Below are the code and all the weights of a small trained network. Each question names an input and a class and asks about switching units off, where a switched-off unit gives its printed mean instead of its output.

import numpy as np


def w(rows, s, z=0):
    codes = np.array(rows[::2]) - 128.0
    scale = np.full(codes.shape[1], s)
    scale[-1] = z or s
    return codes * scale


def f(y):
    return y / 2 * (1 + np.tanh(0.7978845608 * (y + 0.044715 * y**3)))


def log_softmax(a):
    a = a - a.max(-1, keepdims=True)
    return a - np.log(np.exp(a).sum(-1, keepdims=True))


def net(x, mask):
    res = np.array(x, float).reshape(1, 3) / 4 @ E
    y = f(res @ A[0][:, :-1].T + A[0][:, -1])
    res = res + np.where(mask, y, B[0][:, -1]) @ B[0][:, :-1]
    return log_softmax(res[-1] @ U[:, :-1].T + U[:, -1])


A, B = {}, {}
E = w([
[20,134,102,184,163,187,242],'x0',
[113,240,68,135,164,9,155],'x1',
[109,173,201,21,107,122,198],'x2',
],0.014)
A[0] = w([
[151,182,82,141,144,42,79,165],'neuron 0',
[221,67,161,89,27,134,50,254],'neuron 1',
[79,133,157,108,143,152,152,120],'neuron 2',
[106,177,86,158,169,131,210,108],'neuron 3',
[87,89,74,189,121,178,109,186],'neuron 4',
[115,131,225,150,122,209,110,208],'neuron 5',
[62,187,45,144,150,119,152,118],'neuron 6',
[139,221,150,58,88,74,143,145],'neuron 7',
[101,195,254,28,65,122,191,182],'neuron 8',
[153,65,105,180,125,227,123,180],'neuron 9',
],0.012,0.0075)
B[0] = w([
[152,225,75,147,145,201,116,206],'neuron 0',
[155,145,131,187,171,45,51,252],'neuron 1',
[152,75,172,23,140,120,143,159],'neuron 2',
[70,102,184,129,150,85,112,185],'neuron 3',
[83,94,113,181,73,157,115,196],'neuron 4',
[125,55,199,89,174,101,215,199],'neuron 5',
[130,94,196,155,112,46,81,189],'neuron 6',
[198,112,74,81,152,144,99,196],'neuron 7',
[174,95,117,3,156,149,122,236],'neuron 8',
[104,54,126,177,114,145,149,211],'neuron 9',
],0.013,0.025)
U = w([
[97,128,143,200,157,73,76,254],'0',
[181,115,196,80,122,47,103,162],'1',
[91,88,159,158,44,169,186,110],'2',
[110,114,197,75,143,164,229,14],'3',
[169,253,70,189,77,156,134,204],'4',
[165,159,50,80,144,170,106,3],'5',
],0.014,0.0032)

Each question gives the input, the list of numbers given to net, and the class t.
The units are the neurons (one row each of A and B). Each row of codes is followed by its name. A weight is (code - 128) times the scale printed after its matrix; where a second scale follows, it is the last column's (A, B and U).
mask holds one flag per neuron, in row order. A switched-off neuron (its flag False) gives its mean, the last column of its row in B, instead of its output. The means were averaged over made-up inputs and are rounded, as every weight is.
A unit's drop is (log p(t) with every unit on - log p(t) with that unit switched off) / (log p(t) with every unit on - log p(t) with every unit switched off).
The circuit of an input: a set's keep is (log p(t) with only the set's units on - log p(t) with every unit switched off) / (log p(t) with every unit on - log p(t) with every unit switched off). Starting from all 10 units, units are removed one at a time, each time the one whose removal leaves the highest keep (on an exact tie, the one counted first), for as long as the keep stays at least 0.8.
units of the circuit, in order: the units of the circuit, biggest drop first
most important unit: the unit with the biggest drop
k most important neurons: the k neurons with the biggest drops, biggest first
drop of u: that unit's drop, to one decimal
input [-2,-7,-2], class 0: most important unit -> neuron 1
input [-5,1,1], class 5: units of the circuit, in order -> (neuron 6; neuron 5)
input [3,-2,0], class 2: units of the circuit, in order -> (neuron 8; neuron 1)
input [3,0,-1], class 2: units of the circuit, in order -> (neuron 1; neuron 8)
input [4,-2,0], class 2: units of the circuit, in order -> (neuron 8; neuron 1)
input [1,-4,1], class 3: units of the circuit, in order -> (neuron 6; neuron 5)
input [4,-1,-1], class 2: 2 most important neurons -> (neuron 1; neuron 8)
input [1,2,0], class 0: 2 most important neurons -> (neuron 8; neuron 5)
input [8,8,1], class 1: 4 most important neurons -> (neuron 2; neuron 6; neuron 1; neuron 9)
input [-7,-2,-1], class 0: 2 most important neurons -> (neuron 8; neuron 1)
input [7,-4,0], class 2: 3 most important neurons -> (neuron 4; neuron 8; neuron 9)
input [-1,8,1], class 5: 2 most important neurons -> (neuron 0; neuron 7)
input [-3,0,-6], class 0: 2 most important neurons -> (neuron 1; neuron 7)
input [-8,8,1], class 5: most important unit -> neuron 7
input [-5,8,-2], class 4: drop of neuron 0 -> 0.1
input [0,6,6], class 5: drop of neuron 0 -> 0.2
input [-1,-8,-1], class 0: drop of neuron 1 -> 1.6
